[-16   4   2 -10  -1 -19   8  10  -8 -19   7   3  14 -22   2 -22   1   8
   6  29  18  10 -27  -6 -15 -10   1  10  19  32  -2  30  -4   1 -16   6
   4  -6   0 -11   1   9 -45  23 -16   7 -35 -21  -4 -28   0 -10  -2 -15
 -15  27  12   6 -12  29   0 -16  -8] : J9
[ 19  15  12  21  17 -43 -14  24  14   8 -48  11  -1  26  -5 -11  26  18
   6  -8   8  -4  22   5   5   6  17   9 -27  10   6  -4 -16 -21   5  -1
 -13  28   2   1  -3  13 -15  17   6  -6 -12   1  -9  13  16 -12  -6   0
  25  23  -2 -25   4  -9   8  -6  13] : J72
[ -2  -7  -1  22  12  23   7   2  -7   5  20  -2   1   2  -4  -4 -11  -3
 -14   5 -19  -1  -4  -2   5  10   1  32   1  30   4  -2 -16  -4  19 -10
   6 -18  23  23 -15 -27  51 -25  -6  28  24  26   8   6  -1   6  -3  27
   3 -33   2  -2  -5   3 -12   3  -8] : J552
[-17  -1   3 -30   2   2  -9   9 -17 -11   9   6   7 -16 -18 -18 -15   6
   1  18  18  12 -23   8   0 -20   4   3  13  48 -20  29   0   1 -18  -9
   6 -12  -4   6   2  -2 -45  24 -22  -7 -22 -14  -1 -34   2 -15  -1  -9
 -16  20  11  12   2  24   5  -4  -3] : J622
back: [-15  -2 -10   0 -28  -4 -21 -35   7 -16] | J9
which: [-16   4   2 -10  -1 -19   8  10  -8 -19   7   3  14 -22   2 -22   1   8
   6  29  18  10 -27  -6 -15 -10   1  10  19  32  -2  30  -4   1 -16   6
   4  -6   0 -11   1   9 -45  23 -16   7 -35 -21  -4 -28   0 -10  -2 -15
 -15  27  12   6 -12  29   0 -16  -8] | J9
back: [-22  -7 -22  24 -45  -2   2] | J622
back: [  4   6 -16   1  -4  30  -2  32  19  10   1 -10] | J9
back: [ 28 -13  -1   5 -21 -16  -4   6  10] | J72

[-10  -3  -7   0   6 -19  -4   8   7   4  -3  -1  22  -8  -7   6  14 -15
  -2   0   3   0   6  19 -18   0   4 -12  30  -6  -6   4   6  -7  -7 -18
 -16  -8   0  -2   9   1  -1  20   1   3  -6   3   9  11   7 -17  -7   2
   8   1   2   3] : J855
[  2 -12   1 -14 -13   6  -9   9   7   1  -5  -2  -1   9 -24  -3   4   8
   0   9   4  -5   1   2   7   5  11  -6 -14   5   2   1   4   9   8 -13
 -13   4 -17   1   2   5   1 -17  -3  10  13   8  12  16  11  18  -6  -3
 -18   2   1   7] : J774
[-10  -3  -7   0  -4  -4  -4   8   7   4 -20  -1  22  -8  -7   6  14 -15
  -2   0   3   0   6  19 -18   0   4 -12  30  -6  -6   4   6  -7  -7 -18
  11  -8   0  -2   9   1  -1  20  15   3  -6   3   9  11   7 -17  -7  18
   8   1   2   3] : J522
[  7   6  -4  22   0   5   5   8   2   7  12   1   0  -4 -30   6  -4   7
  -8  -1   8  -1   0   4 -18   5  -3   7   1   2   2   1   5   3  -5  14
   8   0  -7   2  23  -2  -3   8  -4 -16  -3 -18  -5   1   0 -10  -1  -3
   7 -10  -3  19] : J300
[  2 -12   1 -14 -13   6  -9   9   7   1  -5  -2  19  -4 -24  -3   4 -10
   0   9   4  -5   1   5   7   5  11  -3 -14   5   2   1   4   9  -1  -8
   3  -1 -17   1   2   5   1 -17  -3  10  13   8  12  16  11  18  -6  -3
 -18   2   1   7] : J59
[ 19   3   3   4  -7   9   6   4   5  -4  -3  -6 -17  -8  17   2  -1   5
  -2   6  -4  -5   3  19   2  23  -4   8  12   9 -13  -3  -3  -3   3   4
 -16  -6  -6   0   6  -4   3  44   8   3   7  24  17 -17  -4   5  -3   1
   1  -2  -1   2] : J128
[-17   2   5  -8 -22  12  -2  -3   8  -4  15  -1 -16  -6  11  -3  14  14
  -4  -1   2   4   1  -8 -13  12   9  -2  -2   4   4  -2  -3   2  -1   3
  -8  -1  24  -4  -3  -5 -13  -3  16   3   3  15   3  -6   5  -4  -2   0
 -10  12   0  -1] : J716
[  3   4   3   6   5  -4  -7  19   9   4  -3   6  17  -2   0 -11   0 -16
   3   7  -6 -12   0   1  14  -1   1   4 -27  15   7  -1 -17  -9  -3   0
  -1   1 -27  -3  16   0 -10   1   3   7   0 -18   9   3  -3  -5  -6   6
  -1   0   0  -4] : J681
which: [-17   2   5  -8 -22  12  -2  -3   8  -4  15  -1 -16  -6  11  -3  14  14
  -4  -1   2   4   1  -8 -13  12   9  -2  -2   4   4  -2  -3   2  -1   3
  -8  -1  24  -4  -3  -5 -13  -3  16   3   3  15   3  -6   5  -4  -2   0
 -10  12   0  -1] | J716
which: [  2 -12   1 -14 -13   6  -9   9   7   1  -5  -2  -1   9 -24  -3   4   8
   0   9   4  -5   1   2   7   5  11  -6 -14   5   2   1   4   9   8 -13
 -13   4 -17   1   2   5   1 -17  -3  10  13   8  12  16  11  18  -6  -3
 -18   2   1   7] | J774
back: [-3  4  9 19 -7 -4  5  6  3  4  3] | J681
which: [-10  -3  -7   0  -4  -4  -4   8   7   4 -20  -1  22  -8  -7   6  14 -15
  -2   0   3   0   6  19 -18   0   4 -12  30  -6  -6   4   6  -7  -7 -18
  11  -8   0  -2   9   1  -1  20  15   3  -6   3   9  11   7 -17  -7  18
   8   1   2   3] | J522
which: [  3   4   3   6   5  -4  -7  19   9   4  -3   6  17  -2   0 -11   0 -16
   3   7  -6 -12   0   1  14  -1   1   4 -27  15   7  -1 -17  -9  -3   0
  -1   1 -27  -3  16   0 -10   1   3   7   0 -18   9   3  -3  -5  -6   6
  -1   0   0  -4] | J681
which: [  7   6  -4  22   0   5   5   8   2   7  12   1   0  -4 -30   6  -4   7
  -8  -1   8  -1   0   4 -18   5  -3   7   1   2   2   1   5   3  -5  14
   8   0  -7   2  23  -2  -3   8  -4 -16  -3 -18  -5   1   0 -10  -1  -3
   7 -10  -3  19] | J300

[ -6   7 -12 -21 -15  -8 -24  -4] = J930
[  7  -2  13  13 -37  14 -25   2] = J112
[-5 30 -9 -9 19  4  3  6] = J897
[ 13  -6  11  10 -36  15 -20   4] = J406
[  6 -10   0 -48   4  -5  -4  15] = J76
[  5  23 -11 -19  -5   8 -17  -5] = J547
[ -4 -18 -14  16   4  23  -4 -17] = J577
[ 13  -5 -16 -19   4   2 -10 -12] = J664
[  6  -5   0 -10 -48   4 -43  -6] = J854
back: [11 -6] | J406
back: [-17   8  -5 -19] | J547
back: [ -4  -5   4 -48] | J76
common J930 J577:  | [-4]
back: [  4 -48 -10   0  -5   6] | J854
common J854 J577:  | [4]

[ 11  35  -4 -35  15   8   9   3 -33] = J457
[-1 35 30 11 20 12 36 32 -9] = J998
[ 32 -42 -34  32  -8 -24 -39  12  12] = J115
[ 41  35  16 -36  16  40  15  24   4] = J46
[  6 -34  -1  35  29  11  20  18   9] = J219
back: [30 35] | J998
common J46 J219:  | [35]
common J219 J115:  | [-34]
back: [16 35 41] | J46
back: [ 12 -39 -24  -8  32 -34 -42  32] | J115
back: [20 11 29 35 -1] | J219

[-22 -11  45   6  -4 -14 -27 -16  32   7 -13 -26 -28  22]  J338
[ 12 -42 -13  21 -24  18  18  26  -7 -21 -35  18  25 -31]  J374
[ -7   4   6  17   8 -33 -29 -35  10   7  19 -27 -40   2]  J22
[ 31 -30   1  -6 -41  20  18  24  -3 -25 -27 -30  19 -13]  J305
[-25 -12 -23  46   1 -10   6   4   2 -21 -16   7  22 -30]  J267
[-13  -1   2  31   8  13 -38 -29  13   4  -5 -30 -37 -13]  J733
[-23 -30  35  -5  19  13 -25 -11  23  14 -22 -23 -11  24]  J91
[ 40   9  19 -30  -3  20 -10 -10 -18   3  -4  -8 -20  -5]  J256
common J338 J733:  | [-13]
common J338 J256:  | [-4]
common J256 J22:  | [19]
back: [  6 -10] | J267
which: [-25 -12 -23  46   1 -10   6   4   2 -21 -16   7  22 -30] | J267
common J733 J338:  | [-13]

[-13 -11   2  10   0  16   9 -19 -23 -15   4]  J985
[-12   1 -26   9   2 -12   4 -11 -19 -17   8]  J555
[-12   1 -26   9   2  10  10  19 -10 -24 -11]  J645
which: [-12   1 -26   9   2  10  10  19 -10 -24 -11] | J645

[-36  23  33  11   6  -3 -17  -5  36   8 -28]  J919
[ 33 -36  47 -36  -6  33   9   6 -16 -37  29]  J852
[-20  33 -32  45   2 -11 -14  12  23  16 -44]  J322
[ 33 -36  47 -36  -6  33   9   6  -3 -37  11]  J70
[ 41  24  35  -2  -3  41  23   4  18 -37  23]  J916
common J852 J322:  | [33]
common J852 J916:  | [-37]
which: [ 33 -36  47 -36  -6  33   9   6 -16 -37  29] | J852

[ 25 -29  -7 -16  -9] : J314
[ 14  22 -25 -27  27] : J801
[ 33 -29  -6  19 -16] : J102
[  3  19 -38   4  22] : J383
[ 31 -35  -8 -21 -30] : J5
[ 31 -39  -6   4 -30] : J589
[-39 -20   7 -35  14] : J418
[-23 -17  -3  36  51] : J249
[ 28   0 -45 -20 -19] : J779
common J5 J418:  | [-35]
back: [-35   7 -20] | J418
common J383 J801:  | [22]
common J418 J779:  | [-20]
which: [ 28   0 -45 -20 -19] | J779
which: [ 25 -29  -7 -16  -9] | J314
back: [-35   7] | J418

[-12  -1  24   1  17 -11  28  19  -1 -14  12  10  16   8 -13   0  35   1
  22 -26   3]  J352
[-19  -3   2   2 -25   9  -6   1  17  34 -15  11 -27   7 -13   6 -12 -10
 -11  -9  -7]  J537
[ 34  31  11   9   3  -1  -7 -20 -34  -3  -8 -24  -4 -26  -5  -9 -11  18
  15  31   6]  J124
[-10  -1  -7 -15  26 -15 -15  20 -25  -3  -2 -21  16  -5 -20   2   6   6
  31 -13   0]  J704
[ 23  33   1  11  -1  -1 -15  -1 -34  -3   8 -28  45  -1 -10 -19  -3 -11
   5   4  -2]  J386
[ -6  32 -11  -5  -6   6 -14 -12   0 -19 -12 -23 -13 -18  27  -8  10  12
  -5  29   5]  J842
which: [ 23  33   1  11  -1  -1 -15  -1 -34  -3   8 -28  45  -1 -10 -19  -3 -11
   5   4  -2] | J386
which: [-19  -3   2   2 -25   9  -6   1  17  34 -15  11 -27   7 -13   6 -12 -10
 -11  -9  -7] | J537
back: [-7 -1  3] | J124

[ -2   8 -10 -10  -2   7   7   5  14  10   2  -1  -3   5  -3   5 -15 -29
  -4   5 -26   4   4 -21   6   2   2   8  12 -12   3 -15   0  -5  21  30
   3  19 -13  -1   6   8]  J193
[  3   6   2   0   1   1   1 -12  -3   3  -5  -9  -1  -5 -11   0   6 -29
  -8  -2 -10  11   0   6   0   0 -13  -9  -4 -12  -1  24   6  -2 -10   3
  -5 -17   4  15   8   3]  J390
[  8  10  -2  18   5  -5 -12  -1   0  -4  -5  -8  -5  -2  -4   2  11 -29
  -4  -5 -38  11  -2   6  -2  -2 -13 -12 -10 -10  -2  16   3  -2 -23   0
  -2 -25   7   9   9  -2]  J879
[ -3  -4   3 -30  -8   6  -1 -12   0  10  -4  -7  -1  -8 -17  -1  -2 -29
 -12   3  -9   9   2   1   6   4 -13  -4   8 -11   2  -5   6  21  30   0
   8 -15  -1  19 -13   3]  J93
[ -3   0  -6   8   2   5   7  12   9  10   2   5   6  16   5  -2 -13 -29
   5   8  41 -14  -2 -11   3  -1  14   9   2   6  -5  20 -13 -14  20  10
   4  17   5  -2  -2   1]  J724
which: [ -3  -4   3 -30  -8   6  -1 -12   0  10  -4  -7  -1  -8 -17  -1  -2 -29
 -12   3  -9   9   2   1   6   4 -13  -4   8 -11   2  -5   6  21  30   0
   8 -15  -1  19 -13   3] | J93
back: [  8   6  -1 -13  19   3  30  21  -5   0 -15] | J193
back: [  0 -12  -1] | J93
back: [  0 -23] | J879
which: [  3   6   2   0   1   1   1 -12  -3   3  -5  -9  -1  -5 -11   0   6 -29
  -8  -2 -10  11   0   6   0   0 -13  -9  -4 -12  -1  24   6  -2 -10   3
  -5 -17   4  15   8   3] | J390
which: [ -2   8 -10 -10  -2   7   7   5  14  10   2  -1  -3   5  -3   5 -15 -29
  -4   5 -26   4   4 -21   6   2   2   8  12 -12   3 -15   0  -5  21  30
   3  19 -13  -1   6   8] | J193
back: [ 2  9 14 -1  3] | J724

[ 23  -5   8  32   6 -37  31   8] = J57
[  2  -1  -2 -17   0  40  32  26] = J354
[ 30   8 -19  -6  29 -13 -29 -38] = J878
[ 16 -27 -12  -5   1  -9 -24 -22] = J968
[ 16   7 -11   2  -2  35  17   4] = J797
back: [ 8 31] | J57
which: [  2  -1  -2 -17   0  40  32  26] | J354

[-13 -18  22  21  24 -51] : J412
[-30 -19  -7  21 -21  30] : J64
[-28 -46  37 -34  30 -19] : J350
back: [-21  21  -7] | J64
which: [-13 -18  22  21  24 -51] | J412
common J64 J412:  | [21]
common J412 J64:  | [21]

[ -9   9  -1  24  -2  13 -22   2  34  11   7  -8  -5 -20 -39  16 -11 -10
 -22  25   2 -15] = J281
[ -7 -30  -2 -11  -3 -13  -6 -22 -22  -3   1  13 -12  18  13 -24  21  -3
  28  -6  -3   9] = J830
[ -9   9  -1  24  -2   7  46   6  34  11   7  -8  -5 -12  25 -10  12 -14
 -22 -20  15 -10] = J523
[-24 -21  -4   9   2   8  27 -13  18   1 -12  22   6 -20 -16  12  20 -21
  20  10  -5  -2] = J691
[ 23  16  16  -9  -2  -8 -27   8 -18 -13   3   7  -2  30  17 -22 -11  16
 -10 -14  -3  23] = J822
[ 25  35   0 -20  15  21 -10   7  14   9  -2 -13  24  -5  10  20  -8  21
 -11  15   5   2] = J860
[ 25  26   2 -25  11  13 -22   2   1   4  -3 -11  18   5  19   3  -6  21
 -10   5   3   7] = J211
which: [ -9   9  -1  24  -2   7  46   6  34  11   7  -8  -5 -12  25 -10  12 -14
 -22 -20  15 -10] | J523
which: [ -7 -30  -2 -11  -3 -13  -6 -22 -22  -3   1  13 -12  18  13 -24  21  -3
  28  -6  -3   9] | J830
back: [-10  16 -11 -22] | J822
which: [ 23  16  16  -9  -2  -8 -27   8 -18 -13   3   7  -2  30  17 -22 -11  16
 -10 -14  -3  23] | J822
which: [ 25  35   0 -20  15  21 -10   7  14   9  -2 -13  24  -5  10  20  -8  21
 -11  15   5   2] | J860
which: [ 25  26   2 -25  11  13 -22   2   1   4  -3 -11  18   5  19   3  -6  21
 -10   5   3   7] | J211
back: [ -5  10  20 -21  20] | J691

[-24 -13   6  40]  J114
[ 12  35   4 -18]  J821
[ -7 -18  20 -14]  J229
[ -5  35   3 -14]  J225
[-20  26   3   8]  J982
back: [ 3 26] | J982
common J982 J225:  | [3]
common J821 J225:  | [35]
back: [-14   3] | J225

